Below are the code and all the weights of a small trained network. Each question names an input and a target symbol and asks about switching units off, where a switched-off unit gives its printed mean instead of its output.

import numpy as np


def w(rows, s, z=0):
    codes = np.array(rows[::2]) - 128.0
    scale = np.full(codes.shape[1], s)
    scale[-1] = z or s
    return codes * scale


def norm(h):
    return h / np.sqrt((h * h).mean(-1, keepdims=True) + 1e-5)


def f(y):
    return np.maximum(y, 0)


def softmax(a):
    e = np.exp(a - a.max(-1, keepdims=True))
    return e / e.sum(-1, keepdims=True)


def log_softmax(a):
    a = a - a.max(-1, keepdims=True)
    return a - np.log(np.exp(a).sum(-1, keepdims=True))


def net(x, mask):
    ids = ['αγεθπτω'.index(c) for c in x.split()]
    T = len(ids)
    res = E[ids] + P[:T]
    r = norm(res)
    for j in range(2):
        rows = slice(4 * j, 4 * j + 4)
        q, k, v = (r @ M[0][rows].T for M in (Q, K, V))
        z = softmax(np.where(np.tri(T) > 0, q @ k.T / 4**0.5, -1e9)) @ v
        o = O[0][rows]
        res = res + np.where(mask[j], z, o[:, -1]) @ o[:, :-1]
    y = f(norm(res) @ A[0][:, :-1].T + A[0][:, -1])
    res = res + np.where(mask[2:18], y, B[0][:, -1]) @ B[0][:, :-1]
    return log_softmax(norm(res)[-1] @ U[:, :-1].T + U[:, -1])


Q, K, V, O, A, B = {}, {}, {}, {}, {}, {}
E = w([
[112,62,198,143],'α',
[94,70,126,98],'γ',
[225,7,125,148],'ε',
[70,176,40,185],'θ',
[103,41,118,103],'π',
[188,95,98,205],'τ',
[174,164,198,113],'ω',
],0.013)
P = w([
[192,106,2,171],'0',
[134,56,32,176],'1',
[147,170,31,106],'2',
[124,108,97,134],'3',
[117,125,94,132],'4',
[115,126,141,130],'5',
[111,140,157,128],'6',
[110,138,161,127],'7',
[116,151,184,129],'8',
[109,153,194,126],'9',
[114,172,208,124],'10',
[121,172,207,129],'11',
[128,155,192,124],'12',
],0.0055)
Q[0] = w([
[42,64,147,41],'H0',
[136,101,36,248],'H0',
[72,180,195,168],'H0',
[190,58,123,32],'H0',
[236,191,162,154],'H1',
[177,64,114,148],'H1',
[177,91,25,226],'H1',
[96,1,127,88],'H1',
],0.0073)
K[0] = w([
[62,131,113,108],'H0',
[245,115,66,157],'H0',
[97,162,202,128],'H0',
[104,105,118,95],'H0',
[179,118,142,132],'H1',
[135,153,172,84],'H1',
[126,106,115,83],'H1',
[86,186,123,131],'H1',
],0.012)
V[0] = w([
[191,136,81,244],'H0',
[145,104,91,176],'H0',
[25,75,74,100],'H0',
[137,100,189,179],'H0',
[1,176,61,193],'H1',
[152,138,100,180],'H1',
[78,93,98,37],'H1',
[48,91,128,140],'H1',
],0.0077)
O[0] = w([
[156,191,193,186,148],'H0',
[152,179,235,23,134],'H0',
[72,237,147,35,64],'H0',
[190,233,127,124,186],'H0',
[84,147,85,201,2],'H1',
[63,135,105,159,144],'H1',
[241,3,168,76,64],'H1',
[223,145,114,226,76],'H1',
],0.0042,0.0069)
A[0] = w([
[79,171,155,174,214],'N0',
[90,182,175,124,141],'N1',
[140,171,186,182,178],'N2',
[144,181,119,183,154],'N3',
[125,155,2,217,231],'N4',
[80,69,113,109,102],'N5',
[99,150,20,166,165],'N6',
[86,150,57,39,69],'N7',
[140,72,86,125,235],'N8',
[167,102,136,156,156],'N9',
[128,172,122,14,116],'N10',
[193,41,57,83,2],'N11',
[207,169,171,143,155],'N12',
[189,30,179,121,144],'N13',
[177,53,124,73,145],'N14',
[130,80,133,124,74],'N15',
],0.0096,0.0044)
B[0] = w([
[207,60,131,129,187],'N0',
[166,104,102,149,184],'N1',
[160,100,53,94,242],'N2',
[110,91,110,36,174],'N3',
[140,27,124,119,164],'N4',
[138,108,134,34,152],'N5',
[184,116,116,227,143],'N6',
[86,169,103,117,146],'N7',
[66,53,176,255,164],'N8',
[80,155,145,101,177],'N9',
[94,81,212,162,176],'N10',
[189,200,150,166,142],'N11',
[106,128,89,131,254],'N12',
[172,197,132,80,235],'N13',
[64,188,75,174,179],'N14',
[138,163,161,116,139],'N15',
],0.0074,0.0082)
U = w([
[168,210,173,231,129],'α',
[180,103,169,112,1],'γ',
[161,207,45,34,163],'ε',
[91,94,253,125,161],'θ',
[14,95,118,79,200],'π',
[135,13,53,207,169],'τ',
[118,165,154,155,85],'ω',
],0.0074,0.0035)

Each question gives the input, a string of symbols that net reads in full, and the target symbol t.
The units are the heads (4 rows each of Q, K, V and O) and the neurons (one row each of A and B). Each row of codes is followed by its name. A weight is (code - 128) times the scale printed after its matrix; where a second scale follows, it is the last column's (O, A, B and U).
mask holds one flag per unit, heads first, then neurons. A switched-off unit (its flag False) gives its mean, the last column of its rows in O or B, instead of its output. The means were averaged over made-up inputs and are rounded, as every weight is.
A unit's drop is (log p(t) with every unit on - log p(t) with that unit switched off) / (log p(t) with every unit on - log p(t) with every unit switched off).
most important unit: the unit with the biggest drop
top k neurons: the k neurons with the biggest drops, biggest first
which heads matter: for each layer, one digit per head in row order, 1 if its drop is at least 0.15 and else 0, layers parted by /
drop of u: that unit's drop, to one decimal
input ω α α, target θ: top 3 neurons => N10; N2; N3
input ω ω α, target θ: top 4 neurons => N2; N10; N12; N3
input τ ω α α α, target ε: which heads matter => 11
input ω π α γ, target θ: most important unit => H0
input π ε α τ τ ω ω γ τ, target ε: which heads matter => 10
input ω π ω ω γ θ ω ω α α θ γ, target τ: which heads matter => 01
input γ ω ω τ ω τ, target ε: which heads matter => 11
input ω ω α ε τ α α α ω ω α ε α, target ε: top 3 neurons => N13; N10; N8
input ω ω γ π ω, target θ: top 2 neurons => N10; N13
input θ ω τ τ ω, target τ: top 2 neurons => N13; N0
input π α ω α γ α π, target θ: top 4 neurons => N10; N2; N8; N12
input π ω α ε α π π, target θ: drop of H0 => 0.7
input α α ε, target α: drop of H0 => 0.1
input ω γ ω, target θ: drop of N13 => 0.2
input θ ω ω τ π τ ω, target τ: drop of H0 => 0.2
